[[134 128 128 130 128 128 150 131 127 128 148 133]
 [130 129 129 129 128 128 130 128 127 128 134 128]
 [132 128 130 131 128 130 135 128 127 128 154 131]]
=>
[[134 128 128 130 128 128 150 131 127 128 148 133]
 [132 128 130 131 128 130 135 128 127 128 154 131]]

[[134 138 133 129 132 142 142 115 137 142 141]
 [134 133 128 132 126 137 133 118 124 129 138]
 [136 134 126 124 128 137 134 120 126 135 139]
 [115 112 125 129 125 105 108 150 122 109 104]
 [122 120 126 134 124 119 117 136 121 114 118]
 [133 134 130 132 128 138 135 118 129 133 137]]
=>
[[134 138 133 129 132 142 142 115 137 142 141]
 [136 134 126 124 128 137 134 120 126 135 139]
 [122 120 126 134 124 119 117 136 121 114 118]]

[[150 112 132 132 110 143 129]
 [151 128 135 134 134 147 132]
 [124 110 120 109 124 142 119]]
=>
[[150 112 132 132 110 143 129]
 [124 110 120 109 124 142 119]]

[[139 125 122 123 114 119 133]
 [136 119 127 118 113 120 132]
 [115 134 126 117 146 152 114]
 [139 116 129 134 105 102 138]
 [114 133 130 134 143 136 121]
 [118 117 145 123 136 133 125]
 [120 124 119 127 126 129 116]
 [113 141 115 131 145 142 114]
 [125 125 119 133 119 114 126]
 [130 116 136 128 118 114 134]
 [122 123 136 119 137 145 120]]
=>
[[139 125 122 123 114 119 133]
 [115 134 126 117 146 152 114]
 [114 133 130 134 143 136 121]
 [120 124 119 127 126 129 116]
 [125 125 119 133 119 114 126]
 [122 123 136 119 137 145 120]]

[[143 144 140 120]
 [135 150 137 111]
 [130 131 130 111]
 [135 151 136 110]
 [142 144 140 120]
 [131 133 130 110]
 [132 134 130 110]]
=>
[[143 144 140 120]
 [130 131 130 111]
 [142 144 140 120]
 [132 134 130 110]]

[[104 134]
 [112 130]
 [138 114]
 [102 122]]
=>
[[104 134]
 [138 114]]

[[148 111 128 136 125 132 135 120 119 123 121 131 129 141]
 [121 146 137 120 128 111 148 111 134 124 145 107 116 117]
 [119 139 127 120 139 116 143 119 124 134 136 117 116 107]
 [127 135 134 130 143 121 126 137 132 141 120 130 135 112]]
=>
[[148 111 128 136 125 132 135 120 119 123 121 131 129 141]
 [119 139 127 120 139 116 143 119 124 134 136 117 116 107]]
---
[[120 129 102 128 134 109 114 113 133 129 131 134]
 [144 118 121 127 122 138 130 150 128 124 129 136]
 [141 133 115 134 124 122 128 128 137 127 136 131]
 [110 126 122 128 127 128 124 119 125 127 115 125]
 [134 129 100 137 126 126 115 117 118 128 124 120]]
=>
[[110 126 122 128 127 128 124 119 125 127 115 125]
 [120 129 102 128 134 109 114 113 133 129 131 134]
 [134 129 100 137 126 126 115 117 118 128 124 120]
 [141 133 115 134 124 122 128 128 137 127 136 131]
 [144 118 121 127 122 138 130 150 128 124 129 136]]

[[121 135 134 108 124 142 133 125 121 128 118 121 134 123 135]
 [133 150 135 122 119 145 139 126 129 130 111 130 127 128 139]
 [134 143 144 116 119 156 146 106 139 112 114 138 137 126 150]
 [117 133 136 104 125 142 133 125 120 124 118 116 134 125 135]
 [126 136 137 114 126 144 135 119 129 121 117 127 133 128 138]
 [127 131 122 134 117 119 131 138 117 140 134 120 127 121 126]]
=>
[[117 133 136 104 125 142 133 125 120 124 118 116 134 125 135]
 [121 135 134 108 124 142 133 125 121 128 118 121 134 123 135]
 [126 136 137 114 126 144 135 119 129 121 117 127 133 128 138]
 [127 131 122 134 117 119 131 138 117 140 134 120 127 121 126]
 [133 150 135 122 119 145 139 126 129 130 111 130 127 128 139]
 [134 143 144 116 119 156 146 106 139 112 114 138 137 126 150]]

[[125 130 137 129 147 127 124 117 125 128 122 123]
 [119 118 129 131 141 126 114 117 123 132 135 136]
 [128 122 123 125 141 127 124 136 129 131 142 136]
 [115 139 121 114 121 106 117 113 144 127 121 148]
 [117 130 130 127 142 126 128 112 129 126 134 125]
 [137 114 142 118 118 135 128 113 114 116 117 138]]
=>
[[115 139 121 114 121 106 117 113 144 127 121 148]
 [117 130 130 127 142 126 128 112 129 126 134 125]
 [119 118 129 131 141 126 114 117 123 132 135 136]
 [125 130 137 129 147 127 124 117 125 128 122 123]
 [128 122 123 125 141 127 124 136 129 131 142 136]
 [137 114 142 118 118 135 128 113 114 116 117 138]]

[[127 117 123 134 125 119 126 129 124 132 142 128 132 121]
 [135 123 117 154 134 106 119 139 134 133 137 133 115 136]
 [128 141 127 126 111 130 137 135 116 141 126 120 130 118]
 [116 131 124 125 122 114 129 144 116 131 128 105 119 132]]
=>
[[116 131 124 125 122 114 129 144 116 131 128 105 119 132]
 [127 117 123 134 125 119 126 129 124 132 142 128 132 121]
 [128 141 127 126 111 130 137 135 116 141 126 120 130 118]
 [135 123 117 154 134 106 119 139 134 133 137 133 115 136]]

[[105 120 137 131 105 140 139 156 140]
 [109 108 120 116 146 137 111 123 112]
 [133 109 109 114 141 134 110 149 140]
 [139 138 125 141 105 145 113 125 135]
 [134 121 152 127 122 108 103 129 141]]
=>
[[105 120 137 131 105 140 139 156 140]
 [109 108 120 116 146 137 111 123 112]
 [133 109 109 114 141 134 110 149 140]
 [134 121 152 127 122 108 103 129 141]
 [139 138 125 141 105 145 113 125 135]]

[[123 128 127 127]
 [124 115 131 131]
 [104 127 142 122]
 [111 112 129 119]
 [125 112 126 135]
 [118 117 127 127]
 [137 132 141 131]]
=>
[[104 127 142 122]
 [111 112 129 119]
 [118 117 127 127]
 [123 128 127 127]
 [124 115 131 131]
 [125 112 126 135]
 [137 132 141 131]]

[[154 133]
 [141 115]]
=>
[[141 115]
 [154 133]]

[[123 126 130 132 133 138 128 136 116 126 124 129 129 116]
 [109 128 131 135 135 138 128 137 102 128 122 131 130 109]
 [118 126 132 141 135 137 128 139 114 130 125 119 131 128]
 [107 128 130 131 133 136 128 135 100 126 121 138 129 102]
 [117 128 130 132 131 131 128 131 115 129 125 129 129 122]
 [146 126 127 121 125 127 128 125 146 125 130 129 127 133]]
=>
[[107 128 130 131 133 136 128 135 100 126 121 138 129 102]
 [109 128 131 135 135 138 128 137 102 128 122 131 130 109]
 [117 128 130 132 131 131 128 131 115 129 125 129 129 122]
 [118 126 132 141 135 137 128 139 114 130 125 119 131 128]
 [123 126 130 132 133 138 128 136 116 126 124 129 129 116]
 [146 126 127 121 125 127 128 125 146 125 130 129 127 133]]
